Below is a small trained network, with its code and all its weights. Each question gives an input and a class and asks what happens when units are switched off, that is, made to give their printed mean instead of their output.

import numpy as np


def w(rows, s, z=0):
    codes = np.array(rows[::2]) - 128.0
    scale = np.full(codes.shape[1], s)
    scale[-1] = z or s
    return codes * scale


def f(y):
    return np.maximum(y, 0)


def log_softmax(a):
    a = a - a.max(-1, keepdims=True)
    return a - np.log(np.exp(a).sum(-1, keepdims=True))


def net(x, mask):
    res = np.array(x, float).reshape(1, 8) / 4 @ E
    y = f(res @ A[0][:, :-1].T + A[0][:, -1])
    res = res + np.where(mask, y, B[0][:, -1]) @ B[0][:, :-1]
    return log_softmax(res[-1] @ U[:, :-1].T + U[:, -1])


A, B = {}, {}
E = w([
[131,118,112,72,17,173,117,121,122,118],'x0',
[72,120,80,63,198,254,129,116,141,95],'x1',
[129,75,52,114,134,38,55,46,100,60],'x2',
[185,69,180,139,144,148,40,108,188,73],'x3',
[114,223,81,159,127,132,138,143,152,57],'x4',
[140,78,97,168,130,51,173,87,122,173],'x5',
[84,191,178,186,189,119,95,152,194,97],'x6',
[187,150,169,171,187,187,194,31,20,127],'x7',
],0.0074)
A[0] = w([
[96,133,147,190,157,79,133,58,94,1,115],'N1',
[181,100,140,119,130,167,184,65,65,170,141],'N2',
[137,97,97,199,161,109,153,66,140,36,161],'N3',
[98,123,177,125,83,153,53,169,150,45,161],'N4',
[216,159,185,98,149,172,174,53,94,150,188],'N5',
[134,31,55,57,84,180,43,174,140,112,233],'N6',
[123,144,124,132,86,150,90,177,226,107,137],'N7',
[176,149,118,119,118,60,189,99,146,196,184],'N8',
[69,181,183,148,144,189,64,151,184,110,205],'N9',
[121,60,36,105,60,95,121,171,155,157,227],'N10',
[193,128,165,172,120,80,207,35,83,147,253],'N11',
],0.0082,0.0038)
B[0] = w([
[209,187,56,185,146,131,77,64,206,81,202],'N1',
[57,83,204,187,113,148,115,59,40,121,198],'N2',
[175,177,67,135,188,22,141,45,122,110,198],'N3',
[132,148,156,103,115,157,172,138,206,28,209],'N4',
[39,100,204,208,193,173,117,51,70,152,202],'N5',
[109,103,164,42,37,45,188,62,127,105,253],'N6',
[140,181,177,113,137,200,169,175,200,84,207],'N7',
[122,118,143,217,6,113,107,152,95,193,194],'N8',
[104,224,163,119,196,177,237,144,154,31,221],'N9',
[76,188,103,74,2,32,182,139,126,205,239],'N10',
[98,95,120,235,75,74,69,144,87,105,230],'N11',
],0.0071,0.011)
U = w([
[171,152,32,168,117,89,64,55,157,58,4],'0',
[83,95,71,2,49,83,131,103,98,185,250],'1',
[81,164,124,170,177,138,164,131,149,108,109],'2',
[128,155,175,75,67,139,121,145,181,60,164],'3',
[78,99,202,209,108,173,113,69,67,147,177],'4',
[94,155,162,170,77,85,123,191,148,197,68],'5',
],0.0092,0.0031)

Each question gives the input, the list of numbers given to net, and the class t.
The units are the neurons (one row each of A and B). Each row of codes is followed by its name. A weight is (code - 128) times the scale printed after its matrix; where a second scale follows, it is the last column's (A, B and U).
mask holds one flag per neuron, in row order. A switched-off neuron (its flag False) gives its mean, the last column of its row in B, instead of its output. The means were averaged over made-up inputs and are rounded, as every weight is.
A unit's drop is (log p(t) with every unit on - log p(t) with that unit switched off) / (log p(t) with every unit on - log p(t) with every unit switched off).
The circuit of an input: a set's keep is (log p(t) with only the set's units on - log p(t) with every unit switched off) / (log p(t) with every unit on - log p(t) with every unit switched off). Starting from all 11 units, units are removed one at a time, each time the one whose removal leaves the highest keep (on an exact tie, the one counted first), for as long as the keep stays at least 0.8.
circuit, biggest first: the units of the circuit, biggest drop first
k most important neurons: the k neurons with the biggest drops, biggest first
drop when u is switched off: that unit's drop, to one decimal
input [6,-4,0,1,-6,0,3,-6], class 1: circuit, biggest first	N10
input [4,-7,-3,5,0,0,-5,-2], class 1: circuit, biggest first	N9; N10
input [3,-2,-6,3,5,0,5,4], class 2: circuit, biggest first	N9; N6
input [6,3,-7,-7,-3,-4,8,1], class 2: circuit, biggest first	N6; N9
input [1,5,-1,2,-8,8,8,-6], class 3: 2 most important neurons	N7; N9
input [2,6,-7,1,-5,-8,-8,1], class 4: 2 most important neurons	N5; N2
input [-8,7,3,1,2,0,0,3], class 0: 2 most important neurons	N1; N3
input [6,4,8,3,7,-4,2,-1], class 3: 2 most important neurons	N4; N6
input [-8,-7,1,-2,4,-7,3,0], class 0: 2 most important neurons	N1; N5
input [0,1,8,-4,-7,2,8,6], class 0: drop when N3 is switched off	0.4
input [-6,0,-2,-1,7,4,5,4], class 0: drop when N1 is switched off	0.3
input [-7,-6,-3,5,3,-4,6,3], class 2: drop when N6 is switched off	0.1
